Below are the code and all the weights of a small trained network. Each question names an input and a target symbol and asks about switching units off, where a switched-off unit gives its printed mean instead of its output.

import numpy as np


def w(rows, s, z=0):
    codes = np.array(rows[::2]) - 128.0
    scale = np.full(codes.shape[1], s)
    scale[-1] = z or s
    return codes * scale


def f(y):
    return np.maximum(y, 0)


def softmax(a):
    e = np.exp(a - a.max(-1, keepdims=True))
    return e / e.sum(-1, keepdims=True)


def log_softmax(a):
    a = a - a.max(-1, keepdims=True)
    return a - np.log(np.exp(a).sum(-1, keepdims=True))


def net(x, mask):
    ids = ['αδζξστ'.index(c) for c in x.split()]
    T = len(ids)
    res = E[ids] + P[:T]
    u = 0
    for l in range(2):
        q, k, v = (res @ M[l].T for M in (Q, K, V))
        z = softmax(np.where(np.tri(T) > 0, q @ k.T / 2**0.5, -1e9)) @ v
        res = res + np.where(mask[u], z, O[l][:, -1]) @ O[l][:, :-1]
        u += 1
        y = f(res @ A[l][:, :-1].T + A[l][:, -1])
        res = res + np.where(mask[u : u + 16], y, B[l][:, -1]) @ B[l][:, :-1]
        u += 16
    return log_softmax(res[-1] @ U[:, :-1].T + U[:, -1])


Q, K, V, O, A, B = {}, {}, {}, {}, {}, {}
E = w([
[94,147,78],'α',
[101,160,127],'δ',
[12,112,70],'ζ',
[185,116,150],'ξ',
[6,82,246],'σ',
[129,159,174],'τ',
],0.02)
P = w([
[13,28,2],'0',
[81,152,175],'1',
[94,178,179],'2',
[96,183,176],'3',
[101,185,167],'4',
[99,173,161],'5',
[87,166,145],'6',
[102,193,167],'7',
[91,156,135],'8',
[90,167,138],'9',
],0.0078)
Q[0] = w([
[147,127,62],'0.h0',
[254,129,96],'0.h0',
],0.0084)
K[0] = w([
[146,121,150],'0.h0',
[109,254,167],'0.h0',
],0.014)
V[0] = w([
[3,179,159],'0.h0',
[146,182,225],'0.h0',
],0.0059)
O[0] = w([
[193,249,195,254],'0.h0',
[177,119,134,86],'0.h0',
],0.014,0.0082)
A[0] = w([
[130,207,172,227],'0.n0',
[67,57,68,81],'0.n1',
[21,92,117,58],'0.n2',
[175,12,101,193],'0.n3',
[206,130,114,155],'0.n4',
[200,197,163,184],'0.n5',
[170,106,126,136],'0.n6',
[122,126,183,194],'0.n7',
[63,188,133,5],'0.n8',
[148,34,192,102],'0.n9',
[197,116,177,150],'0.n10',
[71,125,121,131],'0.n11',
[63,127,105,79],'0.n12',
[131,61,133,255],'0.n13',
[62,148,87,81],'0.n14',
[32,74,130,68],'0.n15',
],0.011,0.0051)
B[0] = w([
[147,108,98,252],'0.n0',
[123,126,131,143],'0.n1',
[103,179,134,168],'0.n2',
[188,92,220,131],'0.n3',
[118,97,116,145],'0.n4',
[53,99,106,219],'0.n5',
[4,139,128,133],'0.n6',
[125,122,117,195],'0.n7',
[160,120,147,184],'0.n8',
[97,166,68,141],'0.n9',
[120,128,120,165],'0.n10',
[121,99,152,156],'0.n11',
[94,149,174,149],'0.n12',
[98,108,120,139],'0.n13',
[148,177,128,147],'0.n14',
[143,154,127,167],'0.n15',
],0.012,0.024)
Q[1] = w([
[252,243,223],'1.h0',
[241,30,75],'1.h0',
],0.004)
K[1] = w([
[248,2,34],'1.h0',
[190,4,75],'1.h0',
],0.0098)
V[1] = w([
[89,193,87],'1.h0',
[33,2,82],'1.h0',
],0.0067)
O[1] = w([
[156,111,249,255],'1.h0',
[2,134,191,100],'1.h0',
],0.0094,0.0085)
A[1] = w([
[133,72,255,65],'1.n0',
[100,150,122,218],'1.n1',
[123,135,160,98],'1.n2',
[192,112,101,147],'1.n3',
[114,150,144,89],'1.n4',
[115,184,96,106],'1.n5',
[167,119,201,107],'1.n6',
[238,136,133,42],'1.n7',
[82,183,102,122],'1.n8',
[176,218,194,2],'1.n9',
[148,102,127,72],'1.n10',
[123,145,56,153],'1.n11',
[126,54,123,120],'1.n12',
[131,24,120,106],'1.n13',
[131,178,148,104],'1.n14',
[54,122,168,114],'1.n15',
],0.015,0.0059)
B[1] = w([
[159,144,133,238],'1.n0',
[164,206,195,184],'1.n1',
[161,94,97,168],'1.n2',
[62,212,100,135],'1.n3',
[255,111,63,164],'1.n4',
[170,109,118,143],'1.n5',
[72,106,105,175],'1.n6',
[59,44,69,142],'1.n7',
[76,117,51,181],'1.n8',
[151,112,71,199],'1.n9',
[55,172,173,129],'1.n10',
[148,231,136,136],'1.n11',
[177,60,68,140],'1.n12',
[232,163,62,143],'1.n13',
[160,66,201,172],'1.n14',
[188,68,145,253],'1.n15',
],0.0065,0.025)
U = w([
[96,148,140,161],'α',
[81,117,148,106],'δ',
[146,143,131,104],'ζ',
[103,22,89,69],'ξ',
[112,67,186,80],'σ',
[1,83,174,254],'τ',
],0.0083,0.0047)

Each question gives the input, a string of symbols that net reads in full, and the target symbol t.
The units are the heads (2 rows each of Q, K, V and O) and the neurons (one row each of A and B). Each row of codes is followed by its name. A weight is (code - 128) times the scale printed after its matrix; where a second scale follows, it is the last column's (O, A, B and U).
mask holds one flag per unit, layer by layer, with each layer's heads first. A switched-off unit (its flag False) gives its mean, the last column of its rows in O or B, instead of its output. The means were averaged over made-up inputs and are rounded, as every weight is.
A unit's drop is (log p(t) with every unit on - log p(t) with that unit switched off) / (log p(t) with every unit on - log p(t) with every unit switched off).
The circuit of an input: a set's keep is (log p(t) with only the set's units on - log p(t) with every unit switched off) / (log p(t) with every unit on - log p(t) with every unit switched off). Starting from the 12 units with the biggest drops (on a tie, the unit counted first), units are removed one at a time, each time the one whose removal leaves the highest keep (on an exact tie, the one counted first), for as long as the keep stays at least 0.8.
circuit, biggest first: the units of the circuit, biggest drop first
unit that matters most: the unit with the biggest drop
k most important neurons: the k neurons with the biggest drops, biggest first
top k neurons in layer l: the k neurons of layer l with the biggest drops, biggest first
drop when u is switched off: that unit's drop, to one decimal
input σ τ ξ, target τ: unit that matters most -> 1.h0
input α σ ξ, target ξ: circuit, biggest first -> (0.n2, 1.n1)
input ζ α σ α α α σ σ α τ, target ξ: 4 most important neurons -> (0.n14, 0.n2, 0.n0, 1.n7)
input ζ ξ δ, target ξ: top 2 neurons in layer 0 -> (0.n14, 0.n5)
input ξ σ ξ σ α ζ, target σ: 2 most important neurons -> (1.n15, 1.n14)
input σ σ σ ξ, target ξ: 3 most important neurons -> (0.n5, 0.n4, 0.n2)
input ζ ξ σ τ σ α σ, target ξ: top 2 neurons in layer 1 -> (1.n7, 1.n9)
input ξ σ ξ α ξ σ σ α, target σ: top 3 neurons in layer 0 -> (0.n9, 0.n2, 0.n13)
input α τ α ζ δ δ, target ξ: top 4 neurons in layer 0 -> (0.n5, 0.n14, 0.n2, 0.n12)
input ξ σ ξ δ, target σ: 2 most important neurons -> (0.n9, 0.n2)
input ζ σ σ σ σ ξ σ, target ξ: top 4 neurons in layer 0 -> (0.n5, 0.n14, 0.n2, 0.n0)
input α σ ξ ζ, target ζ: 3 most important neurons -> (0.n5, 0.n14, 1.n9)
input σ σ σ α ζ δ, target τ: drop when 1.n10 is switched off -> 0.0
input σ σ σ σ ξ ζ ξ σ ξ, target τ: top neuron in layer 0 -> (0.n5)
input α σ ξ α σ, target ζ: drop when 0.h0 is switched off -> 0.5
input ζ σ σ ξ τ, target ξ: drop when 0.n0 is switched off -> 0.6
input σ σ σ τ, target τ: drop when 0.n5 is switched off -> 1.0
